Below are the code and all the weights of a small trained network. Each question names an input and a target symbol and asks about switching units off, where a switched-off unit gives its printed mean instead of its output.

import numpy as np


def w(rows, s, z=0):
    codes = np.array(rows[::2]) - 128.0
    scale = np.full(codes.shape[1], s)
    scale[-1] = z or s
    return codes * scale


def f(y):
    return np.maximum(y, 0)


def softmax(a):
    e = np.exp(a - a.max(-1, keepdims=True))
    return e / e.sum(-1, keepdims=True)


def log_softmax(a):
    a = a - a.max(-1, keepdims=True)
    return a - np.log(np.exp(a).sum(-1, keepdims=True))


def net(x, mask):
    ids = ['αζθλμπτφ'.index(c) for c in x.split()]
    T = len(ids)
    res = E[ids] + P[:T]
    u = 0
    for l in range(2):
        q, k, v = (res @ M[l].T for M in (Q, K, V))
        z = softmax(np.where(np.tri(T) > 0, q @ k.T / 4**0.5, -1e9)) @ v
        res = res + np.where(mask[u], z, O[l][:, -1]) @ O[l][:, :-1]
        u += 1
        y = f(res @ A[l][:, :-1].T + A[l][:, -1])
        res = res + np.where(mask[u : u + 4], y, B[l][:, -1]) @ B[l][:, :-1]
        u += 4
    return log_softmax(res[-1] @ U[:, :-1].T + U[:, -1])


Q, K, V, O, A, B = {}, {}, {}, {}, {}, {}
E = w([
[237,62,168],'α',
[47,53,194],'ζ',
[29,98,49],'θ',
[231,151,69],'λ',
[8,143,142],'μ',
[40,209,181],'π',
[145,198,147],'τ',
[53,182,75],'φ',
],0.016)
P = w([
[89,117,121],'0',
[98,128,118],'1',
[92,136,116],'2',
[95,156,119],'3',
[98,173,120],'4',
[99,190,125],'5',
[105,209,132],'6',
[113,237,131],'7',
[115,246,144],'8',
[120,251,149],'9',
],0.012)
Q[0] = w([
[247,147,61],'0.h0',
[98,168,214],'0.h0',
[29,145,156],'0.h0',
[78,198,145],'0.h0',
],0.012)
K[0] = w([
[136,34,186],'0.h0',
[215,254,113],'0.h0',
[65,194,25],'0.h0',
[131,189,96],'0.h0',
],0.0095)
V[0] = w([
[177,88,115],'0.h0',
[82,126,1],'0.h0',
[138,228,137],'0.h0',
[92,135,177],'0.h0',
],0.009)
O[0] = w([
[151,104,190,57],'0.h0',
[180,228,1,255],'0.h0',
[130,74,32,156],'0.h0',
[138,170,109,147],'0.h0',
],0.0086,0.0087)
A[0] = w([
[123,100,201,79],'0.n0',
[251,132,166,128],'0.n1',
[142,77,145,2],'0.n2',
[128,168,150,90],'0.n3',
],0.015,0.0074)
B[0] = w([
[119,120,181,219],'0.n0',
[252,88,109,254],'0.n1',
[150,211,162,149],'0.n2',
[76,154,125,156],'0.n3',
],0.014,0.0036)
Q[1] = w([
[205,91,91],'1.h0',
[6,184,120],'1.h0',
[116,139,189],'1.h0',
[101,105,142],'1.h0',
],0.017)
K[1] = w([
[128,97,174],'1.h0',
[58,217,131],'1.h0',
[165,205,248],'1.h0',
[106,145,141],'1.h0',
],0.012)
V[1] = w([
[215,138,120],'1.h0',
[118,254,237],'1.h0',
[143,44,60],'1.h0',
[109,61,94],'1.h0',
],0.0082)
O[1] = w([
[94,141,3,181],'1.h0',
[96,173,72,3],'1.h0',
[160,106,153,192],'1.h0',
[156,143,148,97],'1.h0',
],0.0056,0.0047)
A[1] = w([
[4,148,129,1],'1.n0',
[136,29,141,46],'1.n1',
[88,99,236,7],'1.n2',
[78,44,4,67],'1.n3',
],0.014,0.0074)
B[1] = w([
[75,29,225,189],'1.n0',
[73,161,249,151],'1.n1',
[168,51,24,139],'1.n2',
[86,54,84,254],'1.n3',
],0.013,0.015)
U = w([
[109,44,136,88],'α',
[197,39,150,165],'ζ',
[65,73,29,82],'θ',
[167,1,118,85],'λ',
[115,36,145,115],'μ',
[228,30,58,99],'π',
[107,218,118,251],'τ',
[19,150,186,99],'φ',
],0.009,0.019)

Each question gives the input, a string of symbols that net reads in full, and the target symbol t.
The units are the heads (4 rows each of Q, K, V and O) and the neurons (one row each of A and B). Each row of codes is followed by its name. A weight is (code - 128) times the scale printed after its matrix; where a second scale follows, it is the last column's (O, A, B and U).
mask holds one flag per unit, layer by layer, with each layer's heads first. A switched-off unit (its flag False) gives its mean, the last column of its rows in O or B, instead of its output. The means were averaged over made-up inputs and are rounded, as every weight is.
A unit's drop is (log p(t) with every unit on - log p(t) with that unit switched off) / (log p(t) with every unit on - log p(t) with every unit switched off).
The circuit of an input: a set's keep is (log p(t) with only the set's units on - log p(t) with every unit switched off) / (log p(t) with every unit on - log p(t) with every unit switched off). Starting from all 10 units, units are removed one at a time, each time the one whose removal leaves the highest keep (on an exact tie, the one counted first), for as long as the keep stays at least 0.8.
units of the circuit, in order: the units of the circuit, biggest drop first
top k neurons: the k neurons with the biggest drops, biggest first
top k neurons in layer l: the k neurons of layer l with the biggest drops, biggest first
drop of u: that unit's drop, to one decimal
input μ φ ζ, target θ: units of the circuit, in order -> [0.h0; 1.n0]
input θ λ θ θ τ φ μ ζ, target θ: top 2 neurons -> [0.n0; 1.n1]
input τ τ α, target ζ: units of the circuit, in order -> [0.n1; 0.h0; 1.n1]
input ζ θ θ ζ ζ μ λ ζ φ, target θ: units of the circuit, in order -> [0.h0; 1.n3]
input θ μ μ ζ, target φ: units of the circuit, in order -> [0.n1; 1.h0; 1.n3]
input ζ θ φ μ θ μ θ α μ, target φ: units of the circuit, in order -> [1.n0; 0.n1]
input α α ζ, target λ: top 2 neurons in layer 0 -> [0.n1; 0.n0]
input τ α τ μ μ θ α ζ λ, target π: top 3 neurons -> [0.n1; 0.n2; 1.n0]
input μ θ θ θ τ θ θ α ζ, target τ: units of the circuit, in order -> [1.n3]
input π ζ θ θ ζ ζ, target τ: units of the circuit, in order -> [1.n3; 1.n0]
input ζ ζ μ μ θ τ μ, target μ: top 2 neurons in layer 1 -> [1.n0; 1.n1]
input θ ζ φ α θ θ ζ τ π μ, target μ: top 2 neurons -> [1.n0; 0.n1]
input ζ ζ ζ, target λ: top 2 neurons in layer 0 -> [0.n0; 0.n1]
input ζ π ζ μ θ μ ζ, target φ: top 3 neurons in layer 1 -> [1.n3; 1.n0; 1.n2]
input τ ζ λ θ τ α θ ζ π π, target φ: top 4 neurons -> [1.n0; 0.n1; 1.n3; 0.n3]
input ζ θ θ μ, target φ: drop of 1.n0 -> 1.0
input θ θ α, target ζ: drop of 0.n1 -> 1.5
input φ θ φ π θ θ θ ζ θ λ, target π: drop of 0.n1 -> 2.6
